Facts:
k455 Ψ k40; k711 Ψ k505; k903 Ψ k240; k739 Ψ k251; k975 Ψ k697
k318 Ψ k634; k862 Ψ k526; k667 Ψ k862; k377 Ψ k516; k690 Ψ k975
k544 Ψ k139; k626 Ψ k880; k188 Ψ k85; k566 Ψ k688; k601 Ψ k943
k556 Ψ k544; k541 Ψ k495; k692 Ψ k583; k618 Ψ k355; k505 Ψ k556
k882 Ψ k920; k303 Ψ k518; k754 Ψ k989; k121 Ψ k754; k99 Ψ k370
k825 Ψ k736; k355 Ψ k821; k926 Ψ k188; k251 Ψ k618; k270 Ψ k541
k953 Ψ k373; k42 Ψ k584; k40 Ψ k656; k852 Ψ k455; k9 Ψ k921
k305 Ψ k279; k992 Ψ k952; k279 Ψ k739; k561 Ψ k318; k679 Ψ k328
k299 Ψ k322; k584 Ψ k657; k790 Ψ k882; k139 Ψ k564; k495 Ψ k690
k82 Ψ k627; k967 Ψ k667; k437 Ψ k968; k519 Ψ k852; k438 Ψ k601
k889 Ψ k661; k130 Ψ k692; k984 Ψ k342; k564 Ψ k380; k787 Ψ k813
k821 Ψ k519; k63 Ψ k101; k841 Ψ k368; k380 Ψ k953; k987 Ψ k482
k342 Ψ k388; k688 Ψ k743; k681 Ψ k463; k203 Ψ k802; k482 Ψ k82
k657 Ψ k825; k736 Ψ k195; k373 γ k219; k373 γ k270; k373 γ k139
k939 γ k117; k939 γ k24; k335 γ k754; k367 γ k987; k72 γ k270
k975 γ k667; k975 γ k952; k179 γ k63; k179 γ k46; k179 γ k82
k661 γ k604; k661 γ k757; k661 γ k463; k30 γ k15; k30 γ k992
k30 γ k887; k30 γ k623; k667 γ k634; k667 γ k543; k690 γ k584
k322 γ k547; k190 γ k681; k626 γ k967; k977 γ k121; k977 γ k681
k927 γ k802; k927 γ k561; k566 γ k130; k195 γ k704; k328 γ k190
k328 γ k889; k328 γ k179; k328 γ k318; k757 γ k465; k757 γ k364
k556 γ k190; k556 γ k467; k802 γ k623; k692 γ k190; k692 γ k303
k692 γ k837; k505 γ k757; k180 γ k656; k180 γ k30; k32 γ k940
k32 γ k24; k905 γ k253; k387 γ k656; k882 γ k984; k882 γ k381
k303 γ k270; k151 γ k802; k754 γ k992; k754 γ k720; k121 γ k902
k121 γ k866; k604 γ k757; k604 γ k465; k518 γ k604; k518 γ k787
k853 γ k15; k853 γ k495; k853 γ k30; k15 γ k953; k136 γ k525
k270 γ k556; k270 γ k720; k270 γ k180; k270 γ k543; k42 γ k614
k461 γ k987; k461 γ k612; k543 γ k807; k614 γ k463; k623 γ k467
k623 γ k240; k253 γ k711; k9 γ k240; k697 γ k663; k305 γ k690
k580 γ k729; k580 γ k407; k992 γ k461; k992 γ k757; k992 γ k463
k992 γ k623; k875 γ k127; k875 γ k219; k422 γ k837; k704 γ k101
k704 γ k941; k729 γ k24; k561 γ k941; k516 γ k127; k516 γ k977
k516 γ k989; k516 γ k904; k923 γ k839; k299 γ k101; k584 γ k367
k584 γ k841; k720 γ k476; k813 γ k15; k813 γ k519; k595 γ k14
k595 γ k580; k989 γ k335; k952 γ k407; k952 γ k853; k952 γ k130
k902 γ k101; k902 γ k240; k139 γ k82; k14 γ k253; k846 γ k711
k846 γ k939; k656 γ k127; k656 γ k802; k940 γ k797; k940 γ k800
k940 γ k519; k463 γ k757; k463 γ k941; k163 γ k190; k163 γ k482
k82 γ k661; k82 γ k519; k967 γ k711; k967 γ k663; k46 γ k690
k46 γ k117; k46 γ k661; k437 γ k743; k438 γ k941; k438 γ k364
k889 γ k902; k889 γ k736; k972 γ k802; k130 γ k9; k130 γ k604
k130 γ k757; k130 γ k368; k348 γ k299; k984 γ k387; k564 γ k14
k787 γ k305; k465 γ k941; k465 γ k364; k388 γ k757; k388 γ k902
k388 γ k348; k364 γ k612; k525 γ k584; k525 γ k438; k63 γ k253
k407 γ k136; k841 γ k757; k841 γ k117; k841 γ k661; k841 γ k953
k380 γ k15; k380 γ k987; k380 γ k564; k743 γ k373; k987 γ k797
k987 γ k704; k987 γ k614; k417 γ k584; k268 γ k903; k547 γ k939
k688 γ k853; k904 γ k519; k482 γ k117; k736 γ k465; k368 γ k656
k368 γ k800; k866 γ k681

Known rows:
k303: 1	-1	1	10	-11	4	4	8	-4	11	4	5	11	-2	3	0	2	-6	-2	-13	-1	5	3	-3	2	5	-6	11	3	-1	-3	0	8	10	1	-4	3
k720: 3	-5	-2	0	-8	0	-1	1	-3	-2	1	-3	7	-4	8	1	1	0	1	5	5	-1	4	-4	-2	5	6	7	14	-4	5	7	0	9	6	-12	1
k422: 8	2	3	2	1	-4	-11	3	4	2	-2	-6	-1	-2	11	0	-3	1	8	2	4	1	6	-4	-2	9	-2	4	5	-3	0	-2	1	12	0	-8	7
k837: 5	0	5	2	-4	-4	-2	-1	-1	7	-1	-4	5	-11	7	0	5	0	0	3	4	-3	6	-3	-2	4	14	6	9	-3	8	1	2	10	6	-10	9
k82: 9	12	4	18	-20	1	17	-5	-10	1	10	17	-2	-1	0	-11	5	-7	5	-1	-1	8	-5	13	6	-9	-5	-6	-15	12	-6	-5	14	8	-3	-4	-17
k465: 0	-11	1	-12	1	-5	3	-2	-9	-7	-8	-5	-4	-1	4	8	2	8	7	3	4	-4	3	7	-2	-5	9	-7	2	4	-5	-1	-1	3	7	-5	0
k190: 5	-2	4	-2	-5	-4	5	-3	-1	9	-3	-7	4	-9	6	0	6	-2	5	4	3	4	6	2	-4	5	16	8	10	1	0	-3	4	19	1	-10	9
k367: 1	-6	2	-7	1	-5	-3	-3	-6	-8	-7	-2	-6	-1	-2	3	-3	7	7	4	-3	-2	0	8	-2	-2	7	-10	1	-5	1	0	-1	-3	5	-2	-5
k989: 3	1	-4	-2	-1	4	2	-3	1	-3	5	-5	0	1	2	-4	-3	-1	5	15	6	1	3	-5	0	0	5	2	7	3	0	4	-3	13	-2	-12	0
k335: 3	-3	-4	-2	-2	2	1	-1	0	-2	3	-5	3	1	4	-1	-3	1	2	11	6	0	3	-4	-1	1	6	3	10	0	0	4	-4	8	-1	-11	1
k32: 5	8	-3	-1	8	-2	-4	-3	9	-6	3	-4	-13	5	-3	-6	-10	0	9	12	-6	4	0	4	-2	4	1	-5	4	-5	1	1	-2	0	-6	0	-7
k299: -5	-5	0	-4	2	1	10	0	-1	3	-5	3	1	2	1	5	8	-1	-3	-6	4	-1	-2	2	3	-8	-6	0	-11	12	-11	-9	0	-2	-2	7	6
k101: -2	-10	2	-16	5	-2	7	-9	-1	-3	-8	-7	1	-7	3	7	13	2	-2	9	9	-7	1	3	-2	-9	18	0	2	10	0	-5	-2	1	4	-3	7
k348: 2	-9	0	-12	6	-3	0	-3	1	-4	-6	-6	-4	-1	8	5	4	3	4	6	8	-4	4	3	-2	-3	6	-2	-1	7	-7	-6	-3	4	2	-4	7
k322: 7	9	2	1	8	-7	-8	-3	7	0	0	-3	-10	-1	0	-6	-7	2	7	6	-4	3	2	3	-2	7	2	-5	-1	-4	5	-2	1	-2	-1	1	-1
k952: 6	-13	-6	-3	4	-6	-9	-4	6	-12	-4	-3	-7	2	10	4	-4	1	2	-2	-3	-2	2	7	-2	7	-7	8	12	-8	-2	5	-1	-8	4	-1	-8
k953: -10	-23	17	-1	3	6	25	12	5	15	-8	6	9	5	10	-7	10	1	-7	-2	-9	7	-19	23	13	-22	0	-8	6	-31	4	19	10	-8	-2	13	0
k377: -3	6	1	6	0	4	-2	5	1	6	3	6	5	-1	-3	-1	2	-1	-5	-7	1	-1	-3	-7	2	-1	-9	-1	-10	3	3	-2	0	-5	-2	4	2

Rows:
No name comes twice in this set of rows, the named rows included.
-1	-2	-4	6	-10	7	9	4	-5	1	6	7	8	4	0	0	1	-2	-3	-9	3	5	-3	0	4	-3	-10	5	0	7	-7	1	5	5	-2	-1	-4 | k754
4	0	-2	-6	2	1	5	-2	6	2	2	-8	-2	2	6	-2	-1	-2	9	14	7	4	7	-2	0	2	6	4	4	6	-7	-4	-2	17	-7	-10	7 | k977
0	-5	-7	-5	2	2	0	-4	3	-12	3	-6	-3	5	3	-1	-6	1	0	11	4	0	-1	0	-1	1	2	0	10	-1	-1	6	-5	1	-3	-7	-6 | k368
4	-7	0	-4	2	-6	-8	-3	0	-9	-6	-1	-7	-3	3	5	-2	5	1	-2	-3	-4	1	7	-2	3	3	-2	4	-10	3	3	-1	-8	6	1	-6 | k136
7	4	4	-2	2	-7	-1	-1	0	2	-4	-4	-9	1	0	-2	-9	2	16	5	-5	7	6	9	-3	7	9	-6	4	-4	-3	-2	4	15	-2	-4	1 | k179
4	0	-7	-3	3	-1	-1	-4	4	-10	2	-3	-8	6	1	-3	-10	-1	8	11	-5	5	1	5	0	4	-1	1	9	-8	-3	5	-2	3	-4	-5	-7 | k813
7	8	5	20	-14	1	3	-4	1	1	10	15	0	-6	8	-10	10	-5	-6	-6	6	-2	-7	1	7	-9	-15	-1	-25	16	-1	-8	7	-5	-1	-2	-10 | k862
-3	9	0	-1	0	-5	10	-7	-2	17	7	6	-1	-10	-15	-3	3	-10	-8	-4	-12	1	-8	-1	-4	1	12	5	-8	8	11	-12	4	-20	-9	17	2 | k711
3	-8	0	-3	4	-8	-8	-7	3	-6	-4	-1	-6	-4	4	3	1	1	-4	0	-6	-3	-1	7	-3	3	7	3	8	-11	6	4	-1	-11	5	3	-6 | k407
6	6	-6	4	-2	5	-3	3	4	-6	8	-5	-1	6	4	-6	-11	1	8	12	7	4	4	-10	0	6	-4	0	8	-4	0	6	-5	14	-5	-12	-1 | k875
1	-7	-4	-14	12	3	-7	-1	9	-6	0	-9	-8	4	2	10	1	6	1	6	7	-3	5	0	0	2	4	-9	-2	6	-10	2	3	2	5	2	2 | k195
12	0	2	-2	3	-5	-1	0	6	3	-5	-7	-9	3	11	0	-8	1	19	2	0	8	10	7	-1	10	-3	1	1	2	-14	-8	4	18	-3	-5	6 | k328
-3	-4	-2	4	-5	3	11	-4	-6	-4	1	9	-1	3	-3	0	6	-3	-4	-4	-3	0	-7	10	4	-12	-5	-4	-12	10	-7	-3	4	-9	0	7	-12 | k987

The same things again, as new rows of numbers:
Known rows:
k566: -6	5	4	-6	-1	1	5	3	0	1	-3	-6	0	0	0	5	-3	1	-3	2	3	5	-2	0	3	-3	-5	4	-1	-2	-2	8	1	6	-5	4	0	-3	-2	4	3	4	-2	4	-1	-2
k117: 3	4	-2	2	-1	0	1	0	1	-2	0	-5	5	0	2	4	-15	3	4	-6	1	2	0	-1	0	6	0	-3	2	-1	0	6	5	-1	-2	1	-1	-2	2	2	-5	-3	-6	3	4	3
k787: -5	6	0	-2	0	3	5	4	1	-4	-2	-10	-1	0	2	5	-3	1	-3	2	2	2	-2	-1	4	-3	-3	2	-6	-3	-4	5	2	5	-3	3	2	-1	0	3	0	4	0	3	1	0
k15: 0	1	4	-2	-4	0	1	2	-2	2	-1	-1	-4	2	-2	1	-9	-3	0	3	-4	1	1	0	-3	3	-1	-1	-2	0	-2	6	0	1	2	0	2	1	-3	1	0	0	1	0	-2	-2
k387: 4	3	0	-9	-3	-2	4	2	-3	0	0	1	-12	-2	-1	-3	5	0	7	5	-3	6	3	-6	1	0	-1	-2	-6	1	2	4	-3	0	2	3	0	-4	-3	-5	-2	2	5	1	-5	-5
k841: -7	9	-1	-3	-3	6	-1	1	-3	-2	-2	-11	4	1	-3	14	-28	11	-4	5	5	6	-1	-1	-3	6	-5	1	-8	-1	-5	16	1	6	-1	0	-1	1	-1	6	-1	-4	-12	10	3	-2
k318: 2	1	1	-3	-1	-4	5	1	3	4	-1	1	3	0	4	0	-6	-3	2	-8	0	3	-1	1	2	0	-1	0	9	-1	3	2	4	1	-4	3	-2	-4	1	3	0	0	-3	1	0	2
k463: 0	-6	-2	-4	-3	0	-5	-3	-3	12	-1	15	-2	3	2	4	-22	4	-6	2	2	-1	5	-4	-2	-2	4	2	3	3	12	-2	-7	6	9	-1	-15	3	0	6	6	-13	-14	3	-3	-2
k757: -6	-4	-2	-4	-2	3	-5	-2	-5	11	-2	8	4	1	0	9	-14	10	-11	7	6	1	4	0	-2	-2	0	6	-2	3	6	2	-6	8	4	-2	-14	4	-1	11	8	-10	-16	6	-1	-4
k476: 2	0	1	0	-1	-2	3	2	2	3	-1	1	4	0	3	-1	1	-3	1	-5	-1	0	1	2	1	2	0	0	4	1	1	2	3	-1	-3	1	-1	-1	0	3	-1	1	-2	1	1	0
k355: -6	12	5	-22	10	6	-8	-8	2	-2	10	29	24	7	-11	3	6	19	6	-8	3	-10	4	-10	-11	1	-3	23	4	-5	-11	-15	-10	-10	-9	-1	19	0	10	-16	-2	11	2	-10	4	-9
k438: -7	6	-3	-14	5	4	9	7	5	2	-3	-3	0	4	13	6	-2	-6	-10	1	3	-5	4	-7	13	-17	3	13	-12	-3	-3	-10	-2	11	3	5	-8	-1	3	11	6	1	0	3	-1	0
k36: 3	0	0	-1	-1	-2	3	2	1	1	-1	1	4	0	3	-1	1	-1	1	-5	-1	0	0	1	1	2	0	-1	4	0	1	2	2	-1	-2	1	-2	-2	0	2	-2	0	-2	1	1	0
k614: -2	0	2	-1	-3	0	-1	0	-2	4	-1	2	-2	2	-2	2	-8	1	-4	4	-1	1	1	0	-2	0	-1	1	-2	0	1	3	-2	3	3	-1	-4	1	-2	2	3	-3	-4	2	-2	-3
k253: 0	1	7	-9	8	-1	-5	-2	-4	-7	1	1	4	-7	-10	-6	15	-4	0	10	10	4	-7	0	-1	-2	-6	-4	0	-5	15	2	9	5	7	-4	-12	-1	5	-3	10	16	8	3	1	14
k547: 0	3	0	1	1	1	1	0	0	-5	0	-5	-2	-1	0	2	-10	1	3	1	3	3	-2	-2	1	1	-1	-4	0	-2	3	4	3	1	2	1	0	-1	2	-2	0	-1	0	2	1	4
k941: 1	0	-4	-6	2	0	4	4	5	5	-1	4	4	2	10	0	4	-6	-4	-4	1	-5	5	-2	7	-7	4	5	-3	0	2	-10	-1	3	2	2	-8	-1	2	8	1	-2	-1	1	1	1
k977: -7	-7	-1	17	3	-1	2	-5	2	-6	-1	-4	-4	-1	4	0	0	6	-3	-5	4	2	-5	4	5	-10	-2	-5	15	-1	5	0	-1	2	-6	4	4	-1	0	-6	4	-4	-2	-2	1	0

Rows:
No name comes twice in this set of rows, the named rows included.
1	-3	2	1	-7	0	-10	-7	-7	9	0	10	-1	2	-6	7	-37	11	-2	4	2	5	1	0	-11	9	-1	-4	7	3	10	11	-4	4	6	-4	-8	4	-1	4	4	-15	-19	5	-2	-3 | k661
0	6	-2	2	1	3	-1	0	0	-8	0	-9	1	-1	-1	6	-24	6	6	0	4	3	-3	-5	0	5	-1	-6	-3	-3	0	9	5	0	2	1	0	-1	4	-1	-5	-3	-5	4	4	5 | k939
-1	6	-1	4	-2	4	-1	-1	0	-8	0	-10	-2	1	-1	7	-33	6	3	1	2	2	-2	-5	-2	5	-1	-6	-4	-3	-1	10	3	1	3	1	3	1	3	-1	-5	-5	-6	3	3	4 | k46
1	-5	1	3	-3	-4	-2	-6	-2	5	0	9	-5	0	1	1	-24	6	1	-3	2	4	-1	-3	-2	-1	0	-4	13	1	12	2	-2	4	3	2	-7	-1	1	0	4	-10	-11	1	-3	1 | k388
-7	3	2	-9	-4	3	1	1	-6	7	-2	-1	-2	-1	-4	7	-1	11	-7	8	3	8	2	2	-2	0	-6	5	-6	2	0	13	-4	8	-3	1	-4	-1	-5	4	4	-1	-7	7	-3	-9 | k992
-1	1	4	2	-1	0	-1	0	0	-2	-1	-3	-2	1	-4	1	-9	-2	-1	4	0	1	-3	1	-1	0	-2	-3	0	-2	2	4	3	2	3	0	-1	2	0	-2	2	1	1	1	0	2 | k179
1	-1	-3	-1	-1	-1	4	-2	-2	-1	0	0	-8	-4	3	-3	9	8	6	-2	2	8	0	-2	3	-3	-2	-3	3	2	6	2	-4	1	-3	4	0	-5	-1	-6	-1	-2	1	1	-3	-5 | k623
1	2	1	-3	3	0	0	0	0	-5	0	-3	1	-2	-2	0	-3	0	2	2	4	3	-3	-2	0	0	-2	-4	0	-3	5	4	4	2	3	0	-4	-1	2	-1	1	4	1	2	1	6 | k846
-8	1	-1	1	2	2	6	1	1	-3	-2	-7	-1	-1	4	3	5	5	-5	-1	5	4	-2	2	7	-9	-4	1	1	-1	0	3	-1	6	-6	4	1	-2	-1	1	3	2	-1	2	0	-1 | k889
-11	0	0	4	2	1	7	-1	3	-5	-3	-8	-2	-2	6	4	3	7	-5	-4	6	5	-6	2	9	-12	-5	0	9	-2	2	2	-1	7	-9	6	3	-4	0	-1	5	1	-2	2	0	0 | k121
4	-3	4	0	-3	-5	1	-3	2	3	0	6	-7	1	1	-3	-18	-4	6	-4	-3	1	-1	-3	0	-1	1	-5	11	-1	9	0	1	1	4	3	-2	-1	0	-4	2	-4	-2	-2	-3	2 | k989

The same things again, as new rows of numbers:
Known rows:
k612: -2	-3	5	4	6	4	-1	-4	5	-3	7	1	-5
k739: 44	-6	-8	-14	-1	2	21	25	37	15	13	21	40
k518: -6	0	-1	7	-1	-4	-17	3	-2	2	11	-9	-2
k417: -2	0	3	-3	2	3	-6	0	-2	2	7	-6	3
k82: -4	0	-1	-4	3	1	-6	3	-3	-4	6	-2	-2
k601: 3	4	4	3	-5	3	0	0	0	4	-4	3	-4
k866: -5	-5	-3	7	-2	-3	9	-2	-5	-3	-6	-1	0
k328: -9	-5	-5	9	-7	-12	-9	4	-9	0	4	-12	4
k240: -6	-8	-8	20	0	-11	-3	0	2	-8	2	2	-11
k268: 4	6	3	3	-6	5	-1	0	0	6	-4	1	0
k802: -7	-5	-11	16	0	-10	-6	3	-1	-8	1	2	-10
k989: -7	1	-10	10	-2	-7	-13	7	-3	-2	3	1	-8
k905: 7	1	9	-7	-14	-8	1	1	0	0	0	-7	4
k667: -2	6	-5	2	0	5	-2	4	-6	1	-6	5	-3
k880: 4	3	-2	11	-10	-6	-12	4	2	2	1	1	-9
k754: -8	1	-6	2	5	4	-1	1	-6	-1	0	0	-1
k299: -5	-6	8	2	9	12	19	-10	-2	0	-3	-3	6
k875: -8	4	-10	-3	2	2	-4	6	-11	1	-4	1	1

Rows:
No name comes twice in this set of rows, the named rows included.
-6	-5	3	8	6	3	3	-5	0	0	5	-5	1 | k704
-4	2	-2	-6	7	12	13	-1	-7	-2	-9	6	3 | k984
-6	-5	-1	12	2	-4	-14	1	3	-3	11	-6	-7 | k463
-7	1	10	-5	10	18	10	-5	-7	1	1	-5	6 | k42
-10	-3	-3	5	6	4	1	-1	-7	1	1	-6	5 | k927
-8	1	-13	6	-1	-8	-15	8	-6	-4	5	-1	-6 | k368
0	-2	-4	6	-3	-3	8	-1	0	-5	-6	6	-7 | k837
0	-1	1	-1	3	1	-3	0	4	-6	6	2	-6 | k797
0	1	-4	-3	3	0	-2	3	1	-7	2	5	-6 | k800
-9	-1	-5	0	5	1	-1	2	-6	-2	2	-2	1 | k30

